Below is a small trained network, with its code and all its weights. Each question gives an input and a target symbol and asks what happens when units are switched off, that is, made to give their printed mean instead of their output.

import numpy as np


def w(rows, s, z=0):
    codes = np.array(rows[::2]) - 128.0
    scale = np.full(codes.shape[1], s)
    scale[-1] = z or s
    return codes * scale


def norm(h):
    return h / np.sqrt((h * h).mean(-1, keepdims=True) + 1e-5)


def f(y):
    return np.maximum(y, 0)


def softmax(a):
    e = np.exp(a - a.max(-1, keepdims=True))
    return e / e.sum(-1, keepdims=True)


def log_softmax(a):
    a = a - a.max(-1, keepdims=True)
    return a - np.log(np.exp(a).sum(-1, keepdims=True))


def net(x, mask):
    ids = ['αβηθξστφ'.index(c) for c in x.split()]
    T = len(ids)
    res = E[ids] + P[:T]
    q, k, v = (norm(res) @ M[0].T for M in (Q, K, V))
    z = softmax(np.where(np.tri(T) > 0, q @ k.T / 4**0.5, -1e9)) @ v
    res = res + np.where(mask[0], z, O[0][:, -1]) @ O[0][:, :-1]
    y = f(norm(res) @ A[0][:, :-1].T + A[0][:, -1])
    res = res + np.where(mask[1:17], y, B[0][:, -1]) @ B[0][:, :-1]
    return log_softmax(norm(res)[-1] @ U[:, :-1].T + U[:, -1])


Q, K, V, O, A, B = {}, {}, {}, {}, {}, {}
E = w([
[180,55,180,180,125,108,2,115,151,88,135,99],'α',
[192,52,120,139,122,107,15,130,152,153,110,142],'β',
[138,65,166,184,58,106,74,185,117,163,153,166],'η',
[186,58,124,180,126,196,128,85,146,18,56,73],'θ',
[227,111,98,81,92,132,171,146,83,253,120,153],'ξ',
[110,162,142,106,98,50,182,158,213,227,163,198],'σ',
[118,190,124,92,114,132,181,181,211,51,138,28],'τ',
[68,178,119,212,186,163,153,130,134,65,129,184],'φ',
],0.007)
P = w([
[143,254,170,65,99,197,52,141,135,141,89,148],'0',
[106,106,68,171,96,76,162,74,107,144,156,92],'1',
[157,158,145,103,109,175,141,115,147,117,184,156],'2',
[111,87,80,166,142,63,175,156,102,126,123,99],'3',
[91,97,149,76,148,164,160,127,114,121,171,127],'4',
[140,99,108,167,170,83,185,199,129,119,108,119],'5',
[62,68,124,68,170,169,153,132,143,102,168,122],'6',
],0.0085)
Q[0] = w([
[32,148,98,102,61,112,156,2,76,157,173,85],'head 0',
[111,174,202,66,126,219,28,43,133,88,172,146],'head 0',
[178,162,154,145,121,163,207,169,163,130,189,162],'head 0',
[130,110,202,66,108,168,38,138,135,188,136,149],'head 0',
],0.0077)
K[0] = w([
[142,241,139,140,33,172,98,39,142,140,188,161],'head 0',
[187,144,132,175,94,110,2,112,135,104,74,107],'head 0',
[130,192,128,175,137,73,174,191,94,138,80,112],'head 0',
[198,69,146,114,57,91,29,144,141,185,99,135],'head 0',
],0.007)
V[0] = w([
[157,123,151,143,96,65,96,132,147,221,128,191],'head 0',
[108,102,114,43,160,105,135,167,253,131,167,68],'head 0',
[209,90,103,147,90,167,71,85,134,60,53,65],'head 0',
[47,113,147,178,112,128,103,152,189,62,148,196],'head 0',
],0.005)
O[0] = w([
[113,93,210,150,132,171,159,96,158,23,34,167,158],'head 0',
[42,133,192,134,12,88,143,3,86,152,140,64,131],'head 0',
[57,125,194,83,184,99,163,189,117,183,91,165,92],'head 0',
[168,121,129,111,65,201,68,140,117,191,77,196,253],'head 0',
],0.0059,0.0013)
A[0] = w([
[167,116,161,149,109,202,99,46,108,36,112,81,78],'neuron 0',
[106,125,138,124,94,66,89,52,58,184,175,95,59],'neuron 1',
[103,149,49,210,161,142,92,159,114,238,157,141,111],'neuron 2',
[133,115,136,122,188,194,129,84,154,96,75,200,172],'neuron 3',
[56,141,139,198,158,43,183,153,140,126,163,185,152],'neuron 4',
[157,93,153,166,109,130,132,126,126,60,171,156,143],'neuron 5',
[81,140,133,175,161,152,129,159,124,25,151,90,96],'neuron 6',
[197,201,5,211,121,66,52,141,144,143,146,142,2],'neuron 7',
[118,204,85,68,136,138,141,152,124,152,153,105,173],'neuron 8',
[117,174,156,69,65,118,133,13,171,129,161,71,92],'neuron 9',
[93,192,162,115,163,200,136,125,134,23,77,107,44],'neuron 10',
[96,103,219,55,89,178,87,126,118,154,137,156,136],'neuron 11',
[161,186,147,43,91,192,83,77,79,254,75,175,29],'neuron 12',
[212,91,126,67,72,183,97,141,151,174,120,88,96],'neuron 13',
[125,89,148,131,152,121,94,129,127,54,152,117,172],'neuron 14',
[145,138,144,185,154,91,157,129,104,46,146,111,45],'neuron 15',
],0.0071,0.0055)
B[0] = w([
[102,185,158,115,128,95,100,145,193,130,103,170,172],'neuron 0',
[120,197,155,113,94,154,128,186,129,105,118,110,169],'neuron 1',
[138,51,120,126,125,125,164,123,162,143,123,89,228],'neuron 2',
[122,98,119,138,89,127,139,121,78,144,144,85,253],'neuron 3',
[127,209,156,124,138,119,98,126,138,105,137,144,218],'neuron 4',
[102,108,105,106,149,149,126,132,136,145,128,119,206],'neuron 5',
[170,168,135,146,118,95,138,124,121,144,135,155,178],'neuron 6',
[184,123,166,144,133,118,151,71,90,163,224,170,214],'neuron 7',
[134,114,137,133,116,133,86,93,127,124,111,153,214],'neuron 8',
[152,65,108,130,150,145,138,143,89,152,130,123,211],'neuron 9',
[132,164,162,122,156,91,88,138,173,132,150,180,184],'neuron 10',
[169,160,106,142,147,115,117,121,149,132,141,140,243],'neuron 11',
[126,202,212,60,149,164,2,205,188,37,92,168,183],'neuron 12',
[119,155,163,147,148,86,118,104,135,119,163,145,195],'neuron 13',
[131,125,114,112,112,161,153,126,106,127,127,131,201],'neuron 14',
[139,96,82,129,136,142,128,100,102,144,98,96,148],'neuron 15',
],0.011,0.0057)
U = w([
[123,107,121,148,71,114,140,67,187,120,46,120,152],'α',
[84,88,127,158,183,89,147,192,192,161,121,92,82],'β',
[126,158,145,143,49,115,144,161,82,143,128,67,114],'η',
[86,1,104,88,131,222,121,131,88,116,92,117,254],'θ',
[68,92,190,166,148,89,114,86,54,106,88,135,105],'ξ',
[169,174,60,167,189,113,140,106,96,88,88,102,111],'σ',
[117,224,157,102,167,141,92,122,158,116,145,174,125],'τ',
[181,84,134,132,130,140,150,88,88,174,196,156,92],'φ',
],0.0093,0.0031)

Each question gives the input, a string of symbols that net reads in full, and the target symbol t.
The units are the heads (4 rows each of Q, K, V and O) and the neurons (one row each of A and B). Each row of codes is followed by its name. A weight is (code - 128) times the scale printed after its matrix; where a second scale follows, it is the last column's (O, A, B and U).
mask holds one flag per unit, heads first, then neurons. A switched-off unit (its flag False) gives its mean, the last column of its rows in O or B, instead of its output. The means were averaged over made-up inputs and are rounded, as every weight is.
A unit's drop is (log p(t) with every unit on - log p(t) with that unit switched off) / (log p(t) with every unit on - log p(t) with every unit switched off).
The circuit of an input: a set's keep is (log p(t) with only the set's units on - log p(t) with every unit switched off) / (log p(t) with every unit on - log p(t) with every unit switched off). Starting from the 12 units with the biggest drops (on a tie, the unit counted first), units are removed one at a time, each time the one whose removal leaves the highest keep (on an exact tie, the one counted first), for as long as the keep stays at least 0.8.
circuit, biggest first: the units of the circuit, biggest drop first
most important unit: the unit with the biggest drop
top k neurons: the k neurons with the biggest drops, biggest first
input α θ φ τ τ, target φ: circuit, biggest first : neuron 9; neuron 12
input φ θ φ τ φ, target θ: circuit, biggest first : head 0; neuron 2; neuron 7
input τ φ ξ α ξ η, target σ: circuit, biggest first : head 0; neuron 15; neuron 4
input τ β α τ ξ σ, target η: circuit, biggest first : head 0; neuron 1
input η ξ φ τ α φ, target φ: circuit, biggest first : head 0; neuron 7
input θ τ β φ β α, target φ: circuit, biggest first : head 0; neuron 7
input η ξ α φ φ ξ φ, target θ: circuit, biggest first : head 0; neuron 7; neuron 2
input φ σ β θ, target α: most important unit : neuron 0
input τ ξ ξ η ξ η η, target θ: circuit, biggest first : neuron 7; neuron 14
input α β φ ξ ξ φ η, target τ: top 3 neurons : neuron 4; neuron 11; neuron 2
input φ ξ η α, target σ: top 2 neurons : neuron 6; neuron 15
input α α φ β β α, target ξ: circuit, biggest first : head 0; neuron 11
input ξ θ β α ξ φ θ, target φ: top 3 neurons : neuron 6; neuron 12; neuron 3
input ξ φ φ σ θ, target τ: circuit, biggest first : neuron 0
input ξ τ φ τ φ θ τ, target θ: top 4 neurons : neuron 9; neuron 7; neuron 4; neuron 10
input φ φ φ φ β, target τ: circuit, biggest first : neuron 11; neuron 1; head 0
input θ θ β φ φ θ, target φ: circuit, biggest first : head 0; neuron 7
input σ ξ τ σ, target η: top 2 neurons : neuron 1; neuron 9
input ξ ξ η σ τ τ ξ, target θ: top 3 neurons : neuron 7; neuron 4; neuron 6
input α τ α α θ α τ, target φ: top 3 neurons : neuron 9; neuron 12; neuron 11
input τ ξ β φ φ φ η, target τ: top 4 neurons : neuron 11; neuron 2; neuron 4; neuron 9
input β σ σ β, target α: top neuron : neuron 0
input η σ φ ξ α, target τ: top 3 neurons : neuron 0; neuron 11; neuron 2
